Below is a small trained network, with its code and all its weights. Each question gives an input and a class and asks what happens when units are switched off, that is, made to give their printed mean instead of their output.

import numpy as np


def w(rows, s, z=0):
    codes = np.array(rows[::2]) - 128.0
    scale = np.full(codes.shape[1], s)
    scale[-1] = z or s
    return codes * scale


def f(y):
    return y / 2 * (1 + np.tanh(0.7978845608 * (y + 0.044715 * y**3)))


def log_softmax(a):
    a = a - a.max(-1, keepdims=True)
    return a - np.log(np.exp(a).sum(-1, keepdims=True))


def net(x, mask):
    res = np.array(x, float).reshape(1, 5) / 4 @ E
    y = f(res @ A[0][:, :-1].T + A[0][:, -1])
    res = res + np.where(mask, y, B[0][:, -1]) @ B[0][:, :-1]
    return log_softmax(res[-1] @ U[:, :-1].T + U[:, -1])


A, B = {}, {}
E = w([
[137,122,120,128,129],'x0',
[196,146,205,165,175],'x1',
[180,147,163,73,2],'x2',
[52,50,203,188,105],'x3',
[134,83,176,20,178],'x4',
],0.0088)
A[0] = w([
[152,150,167,139,73,110],'neuron 0',
[71,60,58,83,117,53],'neuron 1',
[176,137,211,135,163,140],'neuron 2',
[174,172,102,218,97,2],'neuron 3',
[140,65,91,162,176,61],'neuron 4',
[192,153,90,96,179,57],'neuron 5',
[188,102,139,157,55,136],'neuron 6',
[114,139,88,155,171,91],'neuron 7',
[111,126,154,79,173,34],'neuron 8',
[89,141,126,145,177,26],'neuron 9',
[88,119,79,107,105,147],'neuron 10',
[152,127,135,110,85,29],'neuron 11',
[76,108,110,110,103,109],'neuron 12',
[123,195,95,102,151,143],'neuron 13',
[114,77,221,147,76,42],'neuron 14',
[130,41,144,157,130,153],'neuron 15',
[133,175,194,146,149,49],'neuron 16',
[93,69,142,132,110,67],'neuron 17',
[106,98,77,88,119,120],'neuron 18',
[106,69,148,196,89,126],'neuron 19',
[97,81,204,61,179,78],'neuron 20',
[168,83,136,54,182,2],'neuron 21',
[113,138,114,139,190,72],'neuron 22',
[103,174,102,245,178,58],'neuron 23',
[118,105,110,174,180,94],'neuron 24',
[214,133,157,216,154,54],'neuron 25',
[170,167,103,110,136,101],'neuron 26',
[198,101,164,150,152,91],'neuron 27',
[132,177,92,97,137,167],'neuron 28',
[124,70,101,120,229,16],'neuron 29',
[112,172,91,199,116,10],'neuron 30',
],0.012,0.0033)
B[0] = w([
[81,108,91,52,113,178],'neuron 0',
[241,179,66,156,76,204],'neuron 1',
[240,182,16,141,143,209],'neuron 2',
[135,24,175,159,37,195],'neuron 3',
[79,166,135,63,93,187],'neuron 4',
[97,164,209,154,137,190],'neuron 5',
[24,115,106,54,141,195],'neuron 6',
[90,116,127,98,99,186],'neuron 7',
[165,63,120,129,13,165],'neuron 8',
[136,153,145,72,66,171],'neuron 9',
[197,165,58,175,78,182],'neuron 10',
[109,139,163,65,92,146],'neuron 11',
[194,198,86,167,129,168],'neuron 12',
[61,168,241,179,186,179],'neuron 13',
[153,190,180,108,117,213],'neuron 14',
[46,200,202,132,216,198],'neuron 15',
[228,153,78,126,109,155],'neuron 16',
[134,207,177,155,106,172],'neuron 17',
[210,162,115,178,103,170],'neuron 18',
[119,179,167,170,144,222],'neuron 19',
[139,74,165,189,54,231],'neuron 20',
[81,9,176,197,2,192],'neuron 21',
[89,155,111,42,89,183],'neuron 22',
[118,110,122,103,68,254],'neuron 23',
[131,156,120,49,110,204],'neuron 24',
[188,132,82,135,117,197],'neuron 25',
[53,183,178,162,113,166],'neuron 26',
[217,192,59,151,110,172],'neuron 27',
[103,164,239,182,161,178],'neuron 28',
[126,161,129,86,84,228],'neuron 29',
[104,72,169,127,26,189],'neuron 30',
],0.0068,0.008)
U = w([
[139,133,113,145,114,250],'0',
[122,196,181,191,124,69],'1',
[142,39,123,182,55,78],'2',
[201,176,44,159,106,83],'3',
[114,141,103,4,97,85],'4',
[110,71,73,166,208,182],'5',
],0.012,0.016)

Each question gives the input, the list of numbers given to net, and the class t.
The units are the neurons (one row each of A and B). Each row of codes is followed by its name. A weight is (code - 128) times the scale printed after its matrix; where a second scale follows, it is the last column's (A, B and U).
mask holds one flag per neuron, in row order. A switched-off neuron (its flag False) gives its mean, the last column of its row in B, instead of its output. The means were averaged over made-up inputs and are rounded, as every weight is.
A unit's drop is (log p(t) with every unit on - log p(t) with that unit switched off) / (log p(t) with every unit on - log p(t) with every unit switched off).
The circuit of an input: a set's keep is (log p(t) with only the set's units on - log p(t) with every unit switched off) / (log p(t) with every unit on - log p(t) with every unit switched off). Starting from the 12 units with the biggest drops (on a tie, the unit counted first), units are removed one at a time, each time the one whose removal leaves the highest keep (on an exact tie, the one counted first), for as long as the keep stays at least 0.8.
units of the circuit, in order: the units of the circuit, biggest drop first
most important unit: the unit with the biggest drop
k most important neurons: the k neurons with the biggest drops, biggest first
input [5,3,7,1,-4], class 4: units of the circuit, in order => [neuron 6; neuron 0]
input [3,-3,8,-8,0], class 1: 4 most important neurons => [neuron 28; neuron 13; neuron 26; neuron 5]
input [2,-7,-6,8,2], class 1: 4 most important neurons => [neuron 15; neuron 17; neuron 19; neuron 2]
input [2,-5,1,1,-7], class 2: 2 most important neurons => [neuron 3; neuron 30]
input [-4,-2,8,-2,-7], class 4: 2 most important neurons => [neuron 6; neuron 0]
input [2,-8,-2,-2,8], class 2: units of the circuit, in order => [neuron 21; neuron 20]
input [5,-7,-6,4,-6], class 3: 3 most important neurons => [neuron 1; neuron 10; neuron 12]
input [-2,-8,-2,1,-6], class 3: units of the circuit, in order => [neuron 1; neuron 10]
input [5,0,-8,0,7], class 4: 4 most important neurons => [neuron 29; neuron 22; neuron 4; neuron 24]
input [-4,3,-5,8,2], class 1: most important unit => neuron 15
input [0,5,4,-5,-6], class 2: 2 most important neurons => [neuron 3; neuron 15]
input [6,8,-3,7,-6], class 3: units of the circuit, in order => [neuron 25; neuron 2]
input [-4,-2,-5,-7,0], class 1: units of the circuit, in order => [neuron 13; neuron 28]
input [4,3,0,-2,-5], class 2: units of the circuit, in order => [neuron 3; neuron 15]
input [5,1,-6,-5,8], class 2: units of the circuit, in order => [neuron 21]
input [-2,-1,2,5,-3], class 1: units of the circuit, in order => [neuron 19; neuron 14]
input [1,8,2,1,-6], class 3: units of the circuit, in order => [neuron 2; neuron 25]
input [-3,5,7,2,-2], class 4: 2 most important neurons => [neuron 6; neuron 0]
input [4,-4,5,7,-6], class 1: 2 most important neurons => [neuron 19; neuron 14]
input [-5,8,1,-8,0], class 1: units of the circuit, in order => [neuron 5]
input [4,-8,1,6,2], class 3: units of the circuit, in order => [neuron 1; neuron 12]
